In the rows, 100 means zero.
Each row of numbers stands for one object and depends on some of the facts below. Use the named rows to name the rest.

Some facts about the objects:
(bebro, γ, 935); (beplene, γ, 821); (bibror, γ, 935); (bimaven, γ, 935); (bosapak, γ, 821); (botru, γ, 821); (bredro, γ, 821); (bremal, γ, 821); (britras, γ, 935); (brokel, γ, 935)
(brosor, γ, 821); (brugi, γ, 821); (brugim, γ, 821); (bruguzel, γ, 821); (bruze, γ, 935); (daklam, γ, 935); (dazur, γ, 821); (dradu, γ, 935); (drastes, γ, 935); (draze, γ, 821)
(drego, γ, 821); (drenugris, γ, 821); (drerudro, γ, 935); (dretum, γ, 935); (drito, γ, 935); (drubotru, γ, 935); (drunir, γ, 821); (dube, γ, 935); (faklas, γ, 935); (flepes, γ, 935)
(flitul, γ, 935); (floluste, γ, 821); (flosta, γ, 935); (flustek, γ, 821); (fulitan, γ, 935); (gifo, γ, 821); (gozaklin, γ, 821); (grifa, γ, 935); (gristel, γ, 821); (grolas, γ, 821)
(grovuk, γ, 821); (gubek, γ, 821); (guli, γ, 821); (katrok, γ, 821); (keste, γ, 935); (klalam, γ, 821); (klasil, γ, 821); (kleplim, γ, 935); (klikem, γ, 821); (kliklorel, γ, 935)
(klistuma, γ, 821); (klofun, γ, 821); (kloklo, γ, 821); (kluden, γ, 935); (klumis, γ, 821); (kluvu, γ, 821); (koskone, γ, 821); (lazik, γ, 821); (ligeplus, γ, 821); (lobron, γ, 821)
(luve, γ, 935); (mafer, γ, 935); (maklobro, γ, 935); (mivel, γ, 935); (movan, γ, 935); (narem, γ, 821); (naskik, γ, 935); (noklaplok, γ, 821); (noza, γ, 821); (parur, γ, 821)
(peta, γ, 821); (petredar, γ, 935); (plitak, γ, 935); (plizom, γ, 821); (pludron, γ, 935); (povan, γ, 821); (pubi, γ, 821); (pugrus, γ, 935); (pulu, γ, 935); (remumer, γ, 935)
(reskin, γ, 821); (rovok, γ, 935); (sado, γ, 935); (sarokal, γ, 821); (satrastun, γ, 935); (sibu, γ, 821); (siplas, γ, 935); (skago, γ, 935); (skapul, γ, 935); (skebo, γ, 821)
(skedran, γ, 821); (skople, γ, 821); (skorak, γ, 821); (skotri, γ, 821); (soklor, γ, 821); (starar, γ, 821); (steflaka, γ, 821); (stuplo, γ, 821); (suti, γ, 821); (teplem, γ, 821)
(teske, γ, 821); (tragil, γ, 821); (trara, γ, 935); (trotris, γ, 821); (truzel, γ, 821); (tubren, γ, 821); (tura, γ, 821); (vagel, γ, 935); (vegrutrir, γ, 935); (vifis, γ, 935)
(vitru, γ, 821); (voklakli, γ, 935); (voris, γ, 821); (zagapar, γ, 821); (zubrim, γ, 935); (zukul, γ, 821); (zutifler, γ, 821); (bebro, θ, 916); (beplene, θ, 606); (bibror, θ, 916)
(bimaven, θ, 916); (bosapak, θ, 916); (botru, θ, 606); (bredro, θ, 916); (bremal, θ, 916); (britras, θ, 916); (brokel, θ, 606); (brosor, θ, 606); (brugi, θ, 916); (brugim, θ, 606)
(bruguzel, θ, 916); (bruze, θ, 916); (daklam, θ, 916); (dazur, θ, 606); (dradu, θ, 606); (drastes, θ, 916); (draze, θ, 916); (drego, θ, 606); (drenugris, θ, 916); (drerudro, θ, 916)
(dretum, θ, 606); (drito, θ, 606); (drubotru, θ, 606); (drunir, θ, 916); (dube, θ, 606); (faklas, θ, 606); (flepes, θ, 606); (flitul, θ, 606); (floluste, θ, 916); (flosta, θ, 916)
(flustek, θ, 606); (fulitan, θ, 916); (gifo, θ, 606); (gozaklin, θ, 916); (grifa, θ, 606); (gristel, θ, 606); (grolas, θ, 606); (grovuk, θ, 606); (gubek, θ, 916); (guli, θ, 606)
(katrok, θ, 606); (keste, θ, 916); (klalam, θ, 606); (klasil, θ, 916); (kleplim, θ, 916); (klikem, θ, 916); (kliklorel, θ, 916); (klistuma, θ, 606); (klofun, θ, 916); (kloklo, θ, 606)
(kluden, θ, 916); (klumis, θ, 606); (kluvu, θ, 916); (koskone, θ, 916); (lazik, θ, 916); (ligeplus, θ, 916); (lobron, θ, 606); (luve, θ, 916); (mafer, θ, 916); (maklobro, θ, 916)
(mivel, θ, 916); (movan, θ, 916); (narem, θ, 606); (naskik, θ, 916); (noklaplok, θ, 916); (noza, θ, 606); (parur, θ, 606); (peta, θ, 916); (petredar, θ, 916); (plitak, θ, 916)
(plizom, θ, 916); (pludron, θ, 606); (povan, θ, 916); (pubi, θ, 916); (pugrus, θ, 606); (pulu, θ, 606); (remumer, θ, 916); (reskin, θ, 916); (rovok, θ, 606); (sado, θ, 916)
(sarokal, θ, 916); (satrastun, θ, 916); (sibu, θ, 916); (siplas, θ, 606); (skago, θ, 916); (skapul, θ, 916); (skebo, θ, 916); (skedran, θ, 916); (skople, θ, 606); (skorak, θ, 606)
(skotri, θ, 916); (soklor, θ, 916); (starar, θ, 606); (steflaka, θ, 606); (stuplo, θ, 916); (suti, θ, 606); (teplem, θ, 606); (teske, θ, 916); (tragil, θ, 606); (trara, θ, 916)
(trotris, θ, 606); (truzel, θ, 916); (tubren, θ, 606); (tura, θ, 606); (vagel, θ, 606); (vegrutrir, θ, 916); (vifis, θ, 606); (vitru, θ, 606); (voklakli, θ, 916); (voris, θ, 916)
(zagapar, θ, 606); (zubrim, θ, 606); (zukul, θ, 606); (zutifler, θ, 606); (bebro, Σ, d); (beplene, Σ, c); (bibror, Σ, d); (bimaven, Σ, c); (bosapak, Σ, a); (botru, Σ, f)
(bredro, Σ, a); (bremal, Σ, f); (britras, Σ, b); (brokel, Σ, d); (brosor, Σ, a); (brugi, Σ, e); (brugim, Σ, f); (bruguzel, Σ, d); (bruze, Σ, a); (daklam, Σ, f)
(dazur, Σ, e); (dradu, Σ, f); (drastes, Σ, b); (draze, Σ, e); (drego, Σ, c); (drenugris, Σ, d); (drerudro, Σ, c); (dretum, Σ, f); (drito, Σ, d); (drubotru, Σ, f)
(drunir, Σ, e); (dube, Σ, b); (faklas, Σ, e); (flepes, Σ, a); (flitul, Σ, b); (floluste, Σ, f); (flosta, Σ, d); (flustek, Σ, a); (fulitan, Σ, d); (gifo, Σ, e)
(gozaklin, Σ, a); (grifa, Σ, d); (gristel, Σ, e); (grolas, Σ, c); (grovuk, Σ, b); (gubek, Σ, c); (guli, Σ, d); (katrok, Σ, d); (keste, Σ, d); (klalam, Σ, a)
(klasil, Σ, a); (kleplim, Σ, b); (klikem, Σ, a); (kliklorel, Σ, d); (klistuma, Σ, b); (klofun, Σ, e); (kloklo, Σ, d); (kluden, Σ, a); (klumis, Σ, f); (kluvu, Σ, a)
(koskone, Σ, e); (lazik, Σ, d); (ligeplus, Σ, d); (lobron, Σ, c); (luve, Σ, f); (mafer, Σ, c); (maklobro, Σ, c); (mivel, Σ, f); (movan, Σ, c); (narem, Σ, f)
(naskik, Σ, a); (noklaplok, Σ, d); (noza, Σ, f); (parur, Σ, e); (peta, Σ, c); (petredar, Σ, a); (plitak, Σ, a); (plizom, Σ, a); (pludron, Σ, a); (povan, Σ, b)
(pubi, Σ, c); (pugrus, Σ, e); (pulu, Σ, a); (remumer, Σ, b); (reskin, Σ, b); (rovok, Σ, d); (sado, Σ, b); (sarokal, Σ, c); (satrastun, Σ, a); (sibu, Σ, d)
(siplas, Σ, a); (skago, Σ, a); (skapul, Σ, b); (skebo, Σ, e); (skedran, Σ, c); (skople, Σ, b); (skorak, Σ, f); (skotri, Σ, a); (soklor, Σ, a); (starar, Σ, b)
(steflaka, Σ, b); (stuplo, Σ, f); (suti, Σ, c); (teplem, Σ, d); (teske, Σ, a); (tragil, Σ, c); (trara, Σ, c); (trotris, Σ, a); (truzel, Σ, a); (tubren, Σ, d)
(tura, Σ, c); (vagel, Σ, e); (vegrutrir, Σ, a); (vifis, Σ, f); (vitru, Σ, a); (voklakli, Σ, a); (voris, Σ, a); (zagapar, Σ, b); (zubrim, Σ, b); (zukul, Σ, a)
(zutifler, Σ, b); (bebro, μ, vagel); (beplene, μ, dube); (beplene, μ, ligeplus); (bimaven, μ, dradu); (britras, μ, klistuma); (britras, μ, vagel); (brokel, μ, lazik); (brokel, μ, bimaven); (brugim, μ, pludron)
(brugim, μ, ligeplus); (bruguzel, μ, flosta); (bruguzel, μ, vagel); (dradu, μ, zagapar); (drastes, μ, dube); (drastes, μ, zagapar); (drastes, μ, plitak); (drastes, μ, naskik); (drego, μ, vagel); (dretum, μ, tubren)
(dretum, μ, plitak); (drunir, μ, dube); (drunir, μ, naskik); (drunir, μ, vagel); (dube, μ, zagapar); (dube, μ, naskik); (floluste, μ, dube); (flosta, μ, kleplim); (flosta, μ, plitak); (fulitan, μ, plitak)
(fulitan, μ, dretum); (fulitan, μ, skotri); (grifa, μ, plitak); (gubek, μ, zagapar); (kleplim, μ, naskik); (kluvu, μ, grifa); (kluvu, μ, zagapar); (lazik, μ, skedran); (lazik, μ, kliklorel); (lazik, μ, drastes)
(lobron, μ, skorak); (lobron, μ, bruguzel); (lobron, μ, naskik); (mivel, μ, skorak); (mivel, μ, naskik); (noza, μ, vifis); (noza, μ, plitak); (noza, μ, drego); (pludron, μ, kleplim); (pugrus, μ, tubren)
(pugrus, μ, kliklorel); (pugrus, μ, drastes); (pugrus, μ, vagel); (pulu, μ, dube); (pulu, μ, drego); (pulu, μ, naskik); (remumer, μ, kliklorel); (remumer, μ, naskik); (rovok, μ, plitak); (sarokal, μ, zagapar)
(sibu, μ, bruguzel); (sibu, μ, brokel); (sibu, μ, kliklorel); (skapul, μ, remumer); (skebo, μ, kliklorel); (skebo, μ, plitak); (skedran, μ, naskik); (soklor, μ, remumer); (soklor, μ, plitak); (starar, μ, zagapar)
(starar, μ, drastes); (teplem, μ, naskik); (teske, μ, dradu); (truzel, μ, teplem); (truzel, μ, naskik); (tubren, μ, vagel); (tura, μ, floluste); (zagapar, μ, naskik); (zukul, μ, lazik); (zukul, μ, naskik)
(bredro, Φ, gozaklin); (bredro, Φ, faklas); (bredro, Φ, sarokal); (bredro, Φ, skebo); (bredro, Φ, bosapak); (bremal, Φ, rovok); (bremal, Φ, bimaven); (bremal, Φ, sarokal); (bremal, Φ, noza); (bremal, Φ, sibu)
(brosor, Φ, flosta); (brosor, Φ, tubren); (brosor, Φ, pugrus); (bruze, Φ, mivel); (bruze, Φ, voris); (bruze, Φ, sibu); (bruze, Φ, flitul); (dazur, Φ, drubotru); (dazur, Φ, koskone); (drastes, Φ, steflaka)
(drastes, Φ, stuplo); (drastes, Φ, zagapar); (drastes, Φ, skople); (drunir, Φ, grovuk); (drunir, Φ, flepes); (drunir, Φ, maklobro); (fulitan, Φ, rovok); (fulitan, Φ, gubek); (fulitan, Φ, klasil); (grolas, Φ, grovuk)
(grolas, Φ, drerudro); (grolas, Φ, bebro); (grolas, Φ, stuplo); (grolas, Φ, beplene); (grolas, Φ, koskone); (grolas, Φ, noza); (keste, Φ, flepes); (keste, Φ, pugrus); (klalam, Φ, skorak); (klalam, Φ, flepes)
(klalam, Φ, flustek); (klalam, Φ, kleplim); (klalam, Φ, voklakli); (klalam, Φ, pubi); (klikem, Φ, sarokal); (klofun, Φ, klistuma); (klofun, Φ, brugi); (klofun, Φ, katrok); (klofun, Φ, vitru); (kluden, Φ, peta)
(kluden, Φ, teplem); (kluden, Φ, bosapak); (klumis, Φ, gozaklin); (klumis, Φ, bruguzel); (klumis, Φ, voris); (lazik, Φ, peta); (lazik, Φ, gozaklin); (lazik, Φ, katrok); (lazik, Φ, brokel); (lazik, Φ, guli)
(ligeplus, Φ, drenugris); (ligeplus, Φ, dradu); (ligeplus, Φ, daklam); (luve, Φ, klistuma); (luve, Φ, kloklo); (naskik, Φ, floluste); (naskik, Φ, brugi); (naskik, Φ, tura); (naskik, Φ, gristel); (noklaplok, Φ, brugim)
(noklaplok, Φ, steflaka); (noklaplok, Φ, flustek); (noklaplok, Φ, soklor); (noklaplok, Φ, teplem); (petredar, Φ, narem); (petredar, Φ, kliklorel); (petredar, Φ, maklobro); (plizom, Φ, peta); (plizom, Φ, flustek); (plizom, Φ, voklakli)
(plizom, Φ, drubotru); (pludron, Φ, kloklo); (pludron, Φ, gozaklin); (pludron, Φ, narem); (pludron, Φ, draze); (povan, Φ, teske); (povan, Φ, daklam); (pulu, Φ, skorak); (pulu, Φ, grovuk); (pulu, Φ, drerudro)
(pulu, Φ, narem); (pulu, Φ, pubi); (pulu, Φ, drego); (pulu, Φ, truzel); (sado, Φ, soklor); (sado, Φ, draze); (siplas, Φ, remumer); (siplas, Φ, vifis); (siplas, Φ, maklobro); (siplas, Φ, sibu)
(skago, Φ, skorak); (skago, Φ, satrastun); (skapul, Φ, gifo); (skapul, Φ, faklas); (skapul, Φ, sarokal); (skapul, Φ, bibror); (skapul, Φ, truzel); (skapul, Φ, klasil); (skotri, Φ, parur); (skotri, Φ, gristel)
(skotri, Φ, reskin); (suti, Φ, narem); (tragil, Φ, vifis); (tragil, Φ, satrastun); (tragil, Φ, bimaven); (trara, Φ, skorak); (trara, Φ, pugrus); (trotris, Φ, steflaka); (trotris, Φ, stuplo); (trotris, Φ, beplene)
(vegrutrir, Φ, steflaka); (vegrutrir, Φ, botru); (vegrutrir, Φ, drito); (vegrutrir, Φ, skebo); (vegrutrir, Φ, mafer); (vegrutrir, Φ, bosapak); (zubrim, Φ, skorak); (zubrim, Φ, skedran); (zubrim, Φ, parur); (zubrim, Φ, brokel)
(zubrim, Φ, skople); (zutifler, Φ, movan); (zutifler, Φ, botru); (zutifler, Φ, gifo); (zutifler, Φ, reskin); (zutifler, Φ, truzel)

Known rows:
85,101,101,98,127,114,77,112 -> pugrus
97,76,96,92,127,93,108,94 -> guli
86,112,134,102,84,103,101,103 -> lazik
92,89,111,87,125,122,75,114 -> rovok
68,133,83,107,102,79,68,105 -> mafer
57,111,86,107,105,82,93,115 -> gozaklin
98,81,147,105,186,111,124,124 -> zagapar
124,97,100,106,86,96,91,78 -> siplas
83,105,92,96,120,103,94,98 -> drego
76,95,109,84,145,103,103,109 -> tura
127,96,148,108,113,120,100,94 -> pulu
83,89,84,96,128,89,107,99 -> parur
61,126,107,110,122,89,91,115 -> gubek
93,123,101,111,73,83,78,88 -> sado
93,85,103,92,115,114,98,107 -> tubren
99,86,124,95,137,108,109,107 -> starar
94,85,121,89,142,116,88,113 -> brokel
76,121,111,107,91,107,66,118 -> flosta
82,120,102,113,89,100,68,114 -> bebro
84,114,93,108,98,83,74,103 -> bibror
85,81,91,90,132,91,107,101 -> klistuma
63,118,79,112,97,72,94,110 -> draze
76,122,82,119,90,80,73,105 -> voklakli
102,90,82,108,119,90,85,98 -> flepes
97,81,76,101,129,84,105,97 -> narem
77,107,86,110,96,78,95,100 -> drenugris
86,118,92,110,71,76,99,87 -> povan

Rows to name:
80,115,132,115,135,100,84,126 -> mivel
53,124,101,109,135,91,89,124 -> sarokal
96,124,101,114,62,87,82,88 -> bruze
104,100,81,100,107,80,106,74 -> suti
92,139,82,118,68,73,72,78 -> trara
88,83,78,100,134,87,101,99 -> steflaka
65,134,93,111,111,93,65,115 -> bimaven
98,82,139,100,151,112,119,112 -> zukul
82,115,91,114,74,78,99,96 -> klikem
93,124,149,111,101,113,84,114 -> drastes
94,112,97,107,69,80,101,86 -> ligeplus
67,114,82,108,104,78,92,108 -> reskin
80,122,105,102,72,83,100,89 -> klofun
122,91,92,108,76,87,117,68 -> klalam
121,98,105,94,92,98,91,76 -> zubrim
87,82,99,92,125,94,111,104 -> vitru
92,128,130,106,76,104,80,99 -> skapul
46,122,105,100,104,100,88,125 -> skebo
80,87,91,92,135,92,109,102 -> gristel
89,124,120,124,89,92,103,102 -> drunir
74,109,70,118,96,71,89,101 -> stuplo
89,86,96,99,122,107,97,106 -> noza
107,121,88,118,64,79,77,79 -> keste
94,119,93,117,58,77,100,85 -> plizom
94,119,108,104,78,89,78,92 -> luve
95,126,114,107,62,90,80,92 -> vegrutrir
54,119,88,106,106,81,97,113 -> brugi
55,116,105,107,94,102,89,125 -> soklor
72,125,114,105,92,104,69,113 -> britras

